Below is a small trained network, with its code and all its weights. Each question gives an input and a class and asks what happens when units are switched off, that is, made to give their printed mean instead of their output.

import numpy as np


def w(rows, s, z=0):
    codes = np.array(rows[::2]) - 128.0
    scale = np.full(codes.shape[1], s)
    scale[-1] = z or s
    return codes * scale


def norm(h):
    return h / np.sqrt((h * h).mean(-1, keepdims=True) + 1e-5)


def f(y):
    return np.maximum(y, 0)


def log_softmax(a):
    a = a - a.max(-1, keepdims=True)
    return a - np.log(np.exp(a).sum(-1, keepdims=True))


def net(x, mask):
    res = np.array(x, float).reshape(1, 4) / 4 @ E
    u = 0
    for l in range(3):
        y = f(norm(res) @ A[l][:, :-1].T + A[l][:, -1])
        res = res + np.where(mask[u : u + 8], y, B[l][:, -1]) @ B[l][:, :-1]
        u += 8
    return log_softmax(norm(res)[-1] @ U[:, :-1].T + U[:, -1])


A, B = {}, {}
E = w([
[193,158,138],'x0',
[41,152,132],'x1',
[51,252,242],'x2',
[119,250,20],'x3',
],0.004)
A[0] = w([
[168,186,91,132],'0.n1',
[160,110,44,194],'0.n2',
[120,201,161,49],'0.n3',
[10,57,104,153],'0.n4',
[95,132,132,4],'0.n5',
[10,88,90,18],'0.n6',
[157,89,164,61],'0.n7',
[104,2,116,163],'0.n8',
],0.0088,0.0026)
B[0] = w([
[158,149,118,190],'0.n1',
[99,99,5,227],'0.n2',
[145,125,174,184],'0.n3',
[58,145,141,216],'0.n4',
[133,96,79,130],'0.n5',
[2,111,101,172],'0.n6',
[134,64,149,168],'0.n7',
[107,106,169,253],'0.n8',
],0.008,0.0046)
A[1] = w([
[188,222,63,255],'1.n1',
[91,113,127,50],'1.n2',
[91,208,75,186],'1.n3',
[190,63,75,2],'1.n4',
[143,54,174,126],'1.n5',
[145,172,171,63],'1.n6',
[183,174,42,38],'1.n7',
[171,120,255,69],'1.n8',
],0.0086,0.0022)
B[1] = w([
[205,183,3,254],'1.n1',
[108,112,67,154],'1.n2',
[153,37,123,249],'1.n3',
[176,155,165,186],'1.n4',
[179,94,176,222],'1.n5',
[77,219,146,169],'1.n6',
[9,63,40,199],'1.n7',
[11,143,192,241],'1.n8',
],0.0059,0.0038)
A[2] = w([
[95,132,92,142],'2.n1',
[85,253,161,249],'2.n2',
[132,195,88,98],'2.n3',
[95,123,104,118],'2.n4',
[129,64,138,249],'2.n5',
[87,131,82,192],'2.n6',
[130,224,100,156],'2.n7',
[137,30,113,140],'2.n8',
],0.011,0.002)
B[2] = w([
[74,74,132,189],'2.n1',
[184,243,75,254],'2.n2',
[231,169,148,185],'2.n3',
[122,126,81,173],'2.n4',
[147,137,194,221],'2.n5',
[54,80,132,217],'2.n6',
[254,96,157,199],'2.n7',
[185,121,162,227],'2.n8',
],0.0059,0.0052)
U = w([
[106,69,228,143],'0',
[229,48,164,138],'1',
[47,42,72,125],'2',
[132,111,120,1],'3',
[17,139,126,171],'4',
[162,86,5,177],'5',
[225,194,108,160],'6',
[89,206,213,109],'7',
],0.02,0.0094)

Each question gives the input, the list of numbers given to net, and the class t.
The units are the neurons (one row each of A and B). Each row of codes is followed by its name. A weight is (code - 128) times the scale printed after its matrix; where a second scale follows, it is the last column's (A, B and U).
mask holds one flag per neuron, layer by layer. A switched-off neuron (its flag False) gives its mean, the last column of its row in B, instead of its output. The means were averaged over made-up inputs and are rounded, as every weight is.
A unit's drop is (log p(t) with every unit on - log p(t) with that unit switched off) / (log p(t) with every unit on - log p(t) with every unit switched off).
The circuit of an input: a set's keep is (log p(t) with only the set's units on - log p(t) with every unit switched off) / (log p(t) with every unit on - log p(t) with every unit switched off). Starting from the 12 units with the biggest drops (on a tie, the unit counted first), units are removed one at a time, each time the one whose removal leaves the highest keep (on an exact tie, the one counted first), for as long as the keep stays at least 0.8.
units of the circuit, in order: the units of the circuit, biggest drop first
most important unit: the unit with the biggest drop
top k neurons: the k neurons with the biggest drops, biggest first
k most important neurons of layer l: the k neurons of layer l with the biggest drops, biggest first
input [5,-4,2,-6], class 0: most important unit -> 1.n8
input [-6,-5,-6,-3], class 1: units of the circuit, in order -> 2.n8, 2.n5
input [-3,-8,-2,0], class 1: 2 most important neurons of layer 1 -> 1.n1, 1.n4
input [1,-7,4,7], class 5: top 2 neurons -> 1.n7, 1.n3
input [6,4,-4,0], class 2: top 4 neurons -> 0.n2, 1.n7, 2.n2, 2.n6
input [1,3,-5,-7], class 0: units of the circuit, in order -> 0.n8, 1.n1
input [8,6,-4,-5], class 0: 2 most important neurons of layer 0 -> 0.n8, 0.n2
input [-4,-3,3,2], class 6: 2 most important neurons of layer 0 -> 0.n2, 0.n8
input [-5,-7,-5,-1], class 1: 2 most important neurons of layer 0 -> 0.n8, 0.n6
input [1,2,3,-4], class 7: 2 most important neurons of layer 1 -> 1.n3, 1.n7
input [-8,3,-2,-6], class 4: top 2 neurons -> 0.n4, 0.n6
input [-6,0,-2,1], class 4: 2 most important neurons of layer 0 -> 0.n4, 0.n6
input [4,3,-7,0], class 2: top 3 neurons -> 0.n2, 2.n2, 0.n8
input [-3,0,-1,-1], class 4: units of the circuit, in order -> 0.n4
input [5,8,3,7], class 6: 2 most important neurons of layer 0 -> 0.n2, 0.n3
input [4,-7,1,-7], class 0: top 2 neurons -> 1.n8, 0.n2
input [-2,7,6,5], class 6: 2 most important neurons of layer 0 -> 0.n8, 0.n2
input [8,3,-7,-7], class 0: top 3 neurons -> 0.n8, 1.n1, 2.n2
input [6,1,2,-3], class 7: 2 most important neurons of layer 1 -> 1.n8, 1.n3
input [-5,-4,-5,-2], class 1: most important unit -> 2.n8
input [3,3,-5,-3], class 1: 2 most important neurons of layer 0 -> 0.n6, 0.n2
